Here is a tiny trained network, its code and every weight. The questions are about switching its units off for an input and a class, where a switched-off unit gives its printed mean instead of its output.

import numpy as np


def w(rows, s, z=0):
    codes = np.array(rows[::2]) - 128.0
    scale = np.full(codes.shape[1], s)
    scale[-1] = z or s
    return codes * scale


def norm(h):
    return h / np.sqrt((h * h).mean(-1, keepdims=True) + 1e-5)


def f(y):
    return y / 2 * (1 + np.tanh(0.7978845608 * (y + 0.044715 * y**3)))


def log_softmax(a):
    a = a - a.max(-1, keepdims=True)
    return a - np.log(np.exp(a).sum(-1, keepdims=True))


def net(x, mask):
    res = np.array(x, float).reshape(1, 6) / 4 @ E
    u = 0
    for l in range(2):
        y = f(norm(res) @ A[l][:, :-1].T + A[l][:, -1])
        res = res + np.where(mask[u : u + 6], y, B[l][:, -1]) @ B[l][:, :-1]
        u += 6
    return log_softmax(norm(res)[-1] @ U[:, :-1].T + U[:, -1])


A, B = {}, {}
E = w([
[83,180,126,61,194,148,196,126,107,58],'x0',
[56,232,154,174,76,61,197,162,195,166],'x1',
[47,73,106,82,155,142,167,115,176,229],'x2',
[118,89,251,78,133,181,128,141,82,163],'x3',
[158,38,173,178,92,42,180,72,140,77],'x4',
[231,56,106,122,89,244,154,137,199,118],'x5',
],0.011)
A[0] = w([
[57,157,86,67,145,130,150,141,144,166,178],'0.n1',
[134,163,197,205,103,2,103,134,60,114,126],'0.n2',
[212,7,59,195,110,98,86,66,153,123,103],'0.n3',
[187,68,120,161,57,143,109,94,153,145,3],'0.n4',
[70,18,117,176,147,66,150,62,111,207,97],'0.n5',
[192,62,183,123,86,150,128,182,144,159,31],'0.n6',
],0.0093,0.0055)
B[0] = w([
[138,147,112,190,139,147,122,15,103,117,237],'0.n1',
[101,189,136,142,147,125,112,12,167,103,251],'0.n2',
[107,211,102,66,50,56,158,168,74,119,254],'0.n3',
[102,184,141,78,83,71,164,169,135,137,167],'0.n4',
[195,86,92,88,144,174,68,136,146,190,224],'0.n5',
[61,211,97,98,110,75,104,104,127,106,165],'0.n6',
],0.011,0.0069)
A[1] = w([
[194,59,163,114,88,152,146,131,108,103,148],'1.n1',
[164,142,203,143,141,165,157,111,173,56,73],'1.n2',
[89,148,50,85,195,177,172,146,152,135,185],'1.n3',
[174,146,132,54,173,139,112,118,22,76,3],'1.n4',
[87,6,167,135,124,53,193,108,150,135,159],'1.n5',
[110,121,121,112,198,74,33,145,59,80,30],'1.n6',
],0.011,0.0049)
B[1] = w([
[126,179,135,108,123,81,145,149,124,69,167],'1.n1',
[103,90,137,81,106,124,120,147,168,171,157],'1.n2',
[105,125,188,110,104,81,83,70,127,144,255],'1.n3',
[112,73,181,176,155,147,106,130,138,89,237],'1.n4',
[250,131,129,137,139,146,93,133,136,197,172],'1.n5',
[180,129,130,159,121,110,138,96,184,193,209],'1.n6',
],0.016,0.0059)
U = w([
[167,152,37,33,53,113,197,234,122,149,168],'0',
[126,93,173,124,162,193,67,49,149,204,227],'1',
[127,170,81,216,161,195,123,180,120,141,11],'2',
[247,47,143,173,176,171,120,209,137,128,84],'3',
[109,79,80,164,175,190,208,154,84,124,1],'4',
[87,27,190,100,168,203,128,203,118,18,25],'5',
[74,232,142,129,120,27,146,64,116,64,171],'6',
],0.016,0.0076)

Each question gives the input, the list of numbers given to net, and the class t.
The units are the neurons (one row each of A and B). Each row of codes is followed by its name. A weight is (code - 128) times the scale printed after its matrix; where a second scale follows, it is the last column's (A, B and U).
mask holds one flag per neuron, layer by layer. A switched-off neuron (its flag False) gives its mean, the last column of its row in B, instead of its output. The means were averaged over made-up inputs and are rounded, as every weight is.
A unit's drop is (log p(t) with every unit on - log p(t) with that unit switched off) / (log p(t) with every unit on - log p(t) with every unit switched off).
The circuit of an input: a set's keep is (log p(t) with only the set's units on - log p(t) with every unit switched off) / (log p(t) with every unit on - log p(t) with every unit switched off). Starting from all 12 units, units are removed one at a time, each time the one whose removal leaves the highest keep (on an exact tie, the one counted first), for as long as the keep stays at least 0.8.
circuit, biggest first: the units of the circuit, biggest drop first
k most important neurons: the k neurons with the biggest drops, biggest first
top k neurons in layer l: the k neurons of layer l with the biggest drops, biggest first
input [-3,-5,-8,1,0,1], class 6: most important neuron : [0.n3]
input [7,-6,4,-2,4,5], class 5: circuit, biggest first : [1.n4, 0.n2]
input [-5,-3,-6,6,1,-3], class 6: 3 most important neurons : [0.n5, 0.n6, 0.n2]
input [6,-6,-5,-5,-7,-5], class 1: circuit, biggest first : [1.n6, 0.n3]
input [-4,-4,-6,4,-8,3], class 3: circuit, biggest first : [0.n2, 1.n3]
input [4,-3,-7,7,5,-4], class 1: circuit, biggest first : [0.n3, 1.n2]
input [2,1,-1,3,-7,-4], class 1: 2 most important neurons : [0.n3, 0.n2]
input [4,6,1,4,4,5], class 3: circuit, biggest first : [1.n5, 0.n2]
input [4,-5,-2,-6,-1,5], class 5: circuit, biggest first : [1.n4, 1.n6]
input [0,-2,-7,-4,-2,1], class 3: circuit, biggest first : [1.n3, 0.n6]
input [7,-2,2,-4,2,2], class 1: top 2 neurons in layer 1 : [1.n1, 1.n2]
input [5,-5,2,4,7,4], class 3: circuit, biggest first : [1.n5, 0.n2]
input [5,5,-8,4,1,4], class 0: circuit, biggest first : [1.n2, 1.n3]
input [8,2,5,-7,-6,8], class 1: circuit, biggest first : [0.n3]
input [-4,5,0,5,8,0], class 1: top 2 neurons in layer 1 : [1.n5, 1.n1]
input [-1,-5,-3,3,-1,0], class 5: top 3 neurons in layer 1 : [1.n4, 1.n5, 1.n1]
input [-3,1,-2,-2,-5,0], class 2: 3 most important neurons : [0.n5, 0.n3, 0.n2]
input [5,0,0,8,2,-7], class 1: top 2 neurons in layer 0 : [0.n3, 0.n6]
input [-8,-5,-7,-3,-4,-1], class 6: top 3 neurons in layer 0 : [0.n3, 0.n5, 0.n2]
input [-1,-6,3,-3,2,-7], class 1: circuit, biggest first : [0.n5]
input [-2,0,6,-4,7,-3], class 0: 3 most important neurons : [0.n3, 1.n4, 1.n3]
input [1,-7,-8,0,8,7], class 6: top 2 neurons in layer 1 : [1.n1, 1.n4]
input [7,-4,0,4,4,0], class 3: 3 most important neurons : [1.n5, 0.n2, 0.n3]
